Below are the code and all the weights of a small trained network. Each question names an input and a class and asks about switching units off, where a switched-off unit gives its printed mean instead of its output.

import numpy as np


def w(rows, s, z=0):
    codes = np.array(rows[::2]) - 128.0
    scale = np.full(codes.shape[1], s)
    scale[-1] = z or s
    return codes * scale


def f(y):
    return np.maximum(y, 0)


def log_softmax(a):
    a = a - a.max(-1, keepdims=True)
    return a - np.log(np.exp(a).sum(-1, keepdims=True))


def net(x, mask):
    res = np.array(x, float).reshape(1, 4) / 4 @ E
    y = f(res @ A[0][:, :-1].T + A[0][:, -1])
    res = res + np.where(mask, y, B[0][:, -1]) @ B[0][:, :-1]
    return log_softmax(res[-1] @ U[:, :-1].T + U[:, -1])


A, B = {}, {}
E = w([
[152,250,38,91,65],'x0',
[226,180,190,54,170],'x1',
[124,78,162,65,20],'x2',
[30,151,134,29,164],'x3',
],0.011)
A[0] = w([
[133,210,79,129,52,103],'neuron 1',
[112,107,160,105,61,48],'neuron 2',
[104,172,100,100,116,62],'neuron 3',
[140,164,89,151,186,72],'neuron 4',
[106,171,129,162,171,145],'neuron 5',
[108,33,249,155,185,120],'neuron 6',
[194,164,167,90,119,56],'neuron 7',
[104,129,125,176,119,159],'neuron 8',
[102,85,110,149,126,46],'neuron 9',
[76,122,79,159,89,58],'neuron 10',
[173,106,128,159,107,14],'neuron 11',
[121,137,115,130,152,70],'neuron 12',
[119,89,143,77,77,49],'neuron 13',
[52,109,130,67,186,92],'neuron 14',
[118,106,164,103,78,138],'neuron 15',
[146,181,54,143,159,76],'neuron 16',
[69,116,106,123,122,115],'neuron 17',
[127,117,109,229,75,130],'neuron 18',
[87,83,124,159,136,104],'neuron 19',
[102,107,82,147,104,134],'neuron 20',
[160,96,174,93,49,47],'neuron 21',
[109,136,157,194,221,80],'neuron 22',
[174,158,161,102,175,66],'neuron 23',
[99,165,139,139,151,59],'neuron 24',
[128,128,107,150,193,117],'neuron 25',
[84,135,117,173,94,66],'neuron 26',
[204,104,126,202,66,1],'neuron 27',
[118,94,105,140,128,171],'neuron 28',
[196,106,108,174,115,69],'neuron 29',
[203,141,213,87,152,90],'neuron 30',
[27,156,149,57,140,68],'neuron 31',
[92,140,63,159,92,86],'neuron 32',
],0.015,0.006)
B[0] = w([
[134,101,33,21,89,223],'neuron 1',
[46,84,147,212,91,164],'neuron 2',
[172,126,67,115,104,174],'neuron 3',
[59,73,141,169,104,180],'neuron 4',
[101,86,168,156,70,179],'neuron 5',
[174,105,2,9,105,252],'neuron 6',
[78,148,136,121,185,180],'neuron 7',
[130,109,158,131,156,169],'neuron 8',
[86,142,110,99,168,156],'neuron 9',
[82,164,141,103,172,181],'neuron 10',
[166,154,67,197,127,150],'neuron 11',
[124,111,125,144,123,140],'neuron 12',
[85,99,131,184,98,167],'neuron 13',
[233,152,94,210,128,190],'neuron 14',
[77,81,166,156,75,171],'neuron 15',
[93,85,90,106,93,197],'neuron 16',
[152,154,161,145,187,170],'neuron 17',
[167,159,138,156,154,202],'neuron 18',
[106,161,111,63,184,174],'neuron 19',
[80,142,193,81,203,174],'neuron 20',
[29,93,142,187,113,179],'neuron 21',
[59,101,133,146,62,199],'neuron 22',
[58,142,150,138,193,178],'neuron 23',
[114,95,111,199,128,147],'neuron 24',
[61,77,166,169,48,175],'neuron 25',
[66,174,171,102,165,165],'neuron 26',
[180,158,91,187,121,185],'neuron 27',
[119,148,166,97,141,161],'neuron 28',
[212,150,111,182,142,173],'neuron 29',
[74,169,139,109,227,203],'neuron 30',
[223,173,96,231,136,204],'neuron 31',
[104,140,125,86,177,187],'neuron 32',
],0.0095,0.019)
U = w([
[137,87,66,40,64,111],'0',
[82,164,180,110,207,107],'1',
[63,50,168,191,2,106],'2',
[217,166,121,216,111,111],'3',
[152,104,165,82,86,250],'4',
[175,132,218,71,43,114],'5',
],0.011,0.022)

Each question gives the input, the list of numbers given to net, and the class t.
The units are the neurons (one row each of A and B). Each row of codes is followed by its name. A weight is (code - 128) times the scale printed after its matrix; where a second scale follows, it is the last column's (A, B and U).
mask holds one flag per neuron, in row order. A switched-off neuron (its flag False) gives its mean, the last column of its row in B, instead of its output. The means were averaged over made-up inputs and are rounded, as every weight is.
A unit's drop is (log p(t) with every unit on - log p(t) with that unit switched off) / (log p(t) with every unit on - log p(t) with every unit switched off).
The circuit of an input: a set's keep is (log p(t) with only the set's units on - log p(t) with every unit switched off) / (log p(t) with every unit on - log p(t) with every unit switched off). Starting from the 12 units with the biggest drops (on a tie, the unit counted first), units are removed one at a time, each time the one whose removal leaves the highest keep (on an exact tie, the one counted first), for as long as the keep stays at least 0.8.
units of the circuit, in order: the units of the circuit, biggest drop first
top k neurons: the k neurons with the biggest drops, biggest first
drop when u is switched off: that unit's drop, to one decimal
input [2,-2,5,-2], class 2: units of the circuit, in order : [neuron 6]
input [5,-1,1,-7], class 3: top 2 neurons : [neuron 6; neuron 27]
input [5,1,-6,-6], class 2: top 4 neurons : [neuron 6; neuron 4; neuron 16; neuron 31]
input [-5,6,2,-5], class 1: top 4 neurons : [neuron 30; neuron 1; neuron 23; neuron 7]
input [4,3,5,0], class 2: top 2 neurons : [neuron 6; neuron 21]
input [-7,1,-2,8], class 3: top 3 neurons : [neuron 14; neuron 31; neuron 1]
input [2,2,5,-6], class 3: top 3 neurons : [neuron 27; neuron 29; neuron 22]
input [-1,7,-7,8], class 3: top 2 neurons : [neuron 14; neuron 31]
input [-8,5,8,7], class 0: top 3 neurons : [neuron 6; neuron 25; neuron 30]
input [-2,7,5,-7], class 1: top 4 neurons : [neuron 30; neuron 7; neuron 31; neuron 14]
input [-7,-6,-7,4], class 0: top 2 neurons : [neuron 6; neuron 19]
input [-1,-4,7,-8], class 3: top 3 neurons : [neuron 27; neuron 18; neuron 29]
input [-6,-1,4,1], class 0: drop when neuron 6 is switched off : 3.6
input [6,3,-3,8], class 3: units of the circuit, in order : [neuron 31]
input [-2,-3,3,-4], class 3: drop when neuron 11 is switched off : 0.1
input [0,0,3,-8], class 3: drop when neuron 18 is switched off : 0.0
